Below are the code and all the weights of a small trained network. Each question names an input and a target symbol and asks about switching units off, where a switched-off unit gives its printed mean instead of its output.

import numpy as np


def w(rows, s, z=0):
    codes = np.array(rows[::2]) - 128.0
    scale = np.full(codes.shape[1], s)
    scale[-1] = z or s
    return codes * scale


def f(y):
    return np.maximum(y, 0)


def softmax(a):
    e = np.exp(a - a.max(-1, keepdims=True))
    return e / e.sum(-1, keepdims=True)


def log_softmax(a):
    a = a - a.max(-1, keepdims=True)
    return a - np.log(np.exp(a).sum(-1, keepdims=True))


def net(x, mask):
    ids = ['βγδζηλμτφ'.index(c) for c in x.split()]
    T = len(ids)
    res = E[ids] + P[:T]
    r = res
    for j in range(2):
        rows = slice(2 * j, 2 * j + 2)
        q, k, v = (r @ M[0][rows].T for M in (Q, K, V))
        z = softmax(np.where(np.tri(T) > 0, q @ k.T / 2**0.5, -1e9)) @ v
        o = O[0][rows]
        res = res + np.where(mask[j], z, o[:, -1]) @ o[:, :-1]
    y = f(res @ A[0][:, :-1].T + A[0][:, -1])
    res = res + np.where(mask[2:6], y, B[0][:, -1]) @ B[0][:, :-1]
    return log_softmax(res[-1] @ U[:, :-1].T + U[:, -1])


Q, K, V, O, A, B = {}, {}, {}, {}, {}, {}
E = w([
[192,141,192,47,39,108,204,151,76,47,115],'β',
[149,167,102,130,91,149,91,68,124,77,92],'γ',
[122,227,194,141,128,182,45,130,194,77,119],'δ',
[126,169,177,141,137,119,93,183,77,37,76],'ζ',
[147,87,71,204,173,143,71,184,29,24,56],'η',
[213,164,139,146,121,235,104,167,186,44,150],'λ',
[130,36,76,127,88,142,109,181,77,6,72],'μ',
[88,170,164,117,82,84,82,83,111,93,70],'τ',
[177,239,229,31,13,157,162,62,217,92,160],'φ',
],0.016)
P = w([
[157,186,142,173,153,64,217,86,169,230,116],'0',
[182,179,192,91,124,118,46,102,85,117,61],'1',
[152,135,163,105,124,195,163,39,158,179,5],'2',
[184,166,63,112,62,48,17,134,170,172,55],'3',
[151,102,212,58,194,105,118,113,90,52,186],'4',
[65,79,183,119,138,204,181,99,132,129,94],'5',
[152,119,113,134,91,81,146,179,199,126,125],'6',
[108,113,177,106,141,115,99,145,72,160,198],'7',
[68,79,125,131,103,217,213,82,163,60,111],'8',
[137,171,71,117,74,95,113,139,129,121,218],'9',
[53,131,70,151,61,241,234,122,169,84,103],'10',
[91,204,50,135,37,151,142,174,116,141,227],'11',
[61,154,133,178,65,195,176,196,70,123,125],'12',
],0.013)
Q[0] = w([
[142,158,86,170,41,67,94,191,147,128,154],'h1',
[225,104,127,90,229,36,116,139,177,222,112],'h1',
[117,155,194,115,153,201,151,70,115,2,25],'h2',
[233,178,117,147,78,31,50,133,163,29,92],'h2',
],0.01)
K[0] = w([
[57,120,138,180,168,174,254,110,156,136,100],'h1',
[185,132,164,87,90,180,62,116,110,106,13],'h1',
[59,154,79,93,83,143,93,175,92,101,211],'h2',
[15,138,71,163,36,196,201,191,155,145,84],'h2',
],0.0091)
V[0] = w([
[202,120,100,135,159,251,141,131,184,97,199],'h1',
[134,112,79,189,150,127,101,44,103,146,105],'h1',
[197,99,95,162,95,127,190,119,57,115,117],'h2',
[102,92,135,64,62,145,125,78,159,156,128],'h2',
],0.014)
O[0] = w([
[199,63,109,156,201,128,157,65,144,134,122,179],'h1',
[133,138,198,196,108,105,148,74,110,167,197,3],'h1',
[87,108,166,118,133,145,100,154,249,47,79,170],'h2',
[74,100,135,77,93,213,194,114,89,130,115,125],'h2',
],0.015,0.004)
A[0] = w([
[126,90,146,151,157,31,103,128,255,96,126,3],'n1',
[186,20,180,146,83,68,105,173,67,112,98,5],'n2',
[249,41,150,97,217,134,150,69,168,143,93,55],'n3',
[32,58,211,117,134,185,103,128,192,40,115,147],'n4',
],0.0067,0.0051)
B[0] = w([
[150,92,187,80,91,107,69,168,70,160,70,212],'n1',
[110,133,66,157,203,200,184,129,120,116,191,146],'n2',
[28,152,111,143,120,95,69,87,94,140,139,192],'n3',
[116,145,132,110,89,88,230,109,144,246,151,253],'n4',
],0.011,0.02)
U = w([
[155,202,41,73,138,85,105,206,162,76,114,103],'β',
[132,99,173,131,169,138,171,147,113,144,133,40],'γ',
[157,77,176,71,188,201,148,138,101,124,87,205],'δ',
[192,177,49,88,141,83,131,182,88,169,165,60],'ζ',
[123,112,254,203,160,175,196,107,115,70,135,254],'η',
[100,145,173,96,219,97,160,110,118,76,103,124],'λ',
[161,107,175,93,154,127,125,169,109,113,115,185],'μ',
[88,148,138,125,90,165,113,189,92,107,165,5],'τ',
[141,174,72,43,220,92,153,181,151,141,88,14],'φ',
],0.0045,0.0047)

Each question gives the input, a string of symbols that net reads in full, and the target symbol t.
The units are the heads (2 rows each of Q, K, V and O) and the neurons (one row each of A and B). Each row of codes is followed by its name. A weight is (code - 128) times the scale printed after its matrix; where a second scale follows, it is the last column's (O, A, B and U).
mask holds one flag per unit, heads first, then neurons. A switched-off unit (its flag False) gives its mean, the last column of its rows in O or B, instead of its output. The means were averaged over made-up inputs and are rounded, as every weight is.
A unit's drop is (log p(t) with every unit on - log p(t) with that unit switched off) / (log p(t) with every unit on - log p(t) with every unit switched off).
The circuit of an input: a set's keep is (log p(t) with only the set's units on - log p(t) with every unit switched off) / (log p(t) with every unit on - log p(t) with every unit switched off). Starting from all 6 units, units are removed one at a time, each time the one whose removal leaves the highest keep (on an exact tie, the one counted first), for as long as the keep stays at least 0.8.
circuit, biggest first: the units of the circuit, biggest drop first
most important unit: the unit with the biggest drop
heads that matter: for each layer, one digit per head in row order, 1 if its drop is at least 0.15 and else 0, layers parted by /
input φ δ τ η φ λ γ λ φ τ β β δ, target φ: circuit, biggest first -> [h1 n4 h2]
input ζ δ γ φ λ ζ ζ, target β: heads that matter -> 11
input β δ γ β δ η δ, target μ: heads that matter -> 01
input η λ δ λ δ, target λ: heads that matter -> 10
input ζ γ φ τ τ δ δ δ τ δ λ τ, target λ: heads that matter -> 10
input δ λ φ, target λ: most important unit -> n3
input λ φ τ δ η δ η δ η η, target μ: circuit, biggest first -> [n1 h2]
input β δ τ η, target τ: heads that matter -> 11
input δ φ ζ μ β μ φ δ β η β ζ ζ, target β: circuit, biggest first -> [h2 n4]
input δ λ δ ζ μ δ δ γ φ δ μ δ τ, target ζ: heads that matter -> 01
input δ β φ η φ ζ φ, target β: circuit, biggest first -> [n4 h1 n1]
input η λ δ η γ, target μ: circuit, biggest first -> [h2 n1]
input λ γ φ φ μ λ τ δ γ φ, target λ: circuit, biggest first -> [h1 n3]
input γ η δ η φ β φ ζ δ γ φ φ δ, target δ: circuit, biggest first -> [h2 h1]
input η γ μ, target η: circuit, biggest first -> [h1]
input φ γ β η ζ η, target β: circuit, biggest first -> [h2 h1]
input δ ζ λ η, target λ: circuit, biggest first -> [h1 n3]
input λ δ φ λ, target δ: heads that matter -> 01
input δ τ δ, target τ: heads that matter -> 10
input η φ ζ τ φ, target τ: circuit, biggest first -> [h1]
input λ δ φ γ δ η μ λ μ, target λ: circuit, biggest first -> [n3 h1]
input δ δ η, target ζ: heads that matter -> 01
input γ γ β δ β β β τ λ δ τ φ φ, target δ: heads that matter -> 11
input φ λ φ τ, target δ: heads that matter -> 01
input β ζ η η λ, target μ: heads that matter -> 01
input η γ γ δ μ β γ γ, target η: heads that matter -> 10
input η β λ ζ ζ φ δ γ τ ζ, target τ: heads that matter -> 11
input δ ζ λ ζ η, target β: heads that matter -> 11
input λ δ β λ η η γ λ φ δ λ, target ζ: circuit, biggest first -> [h2]
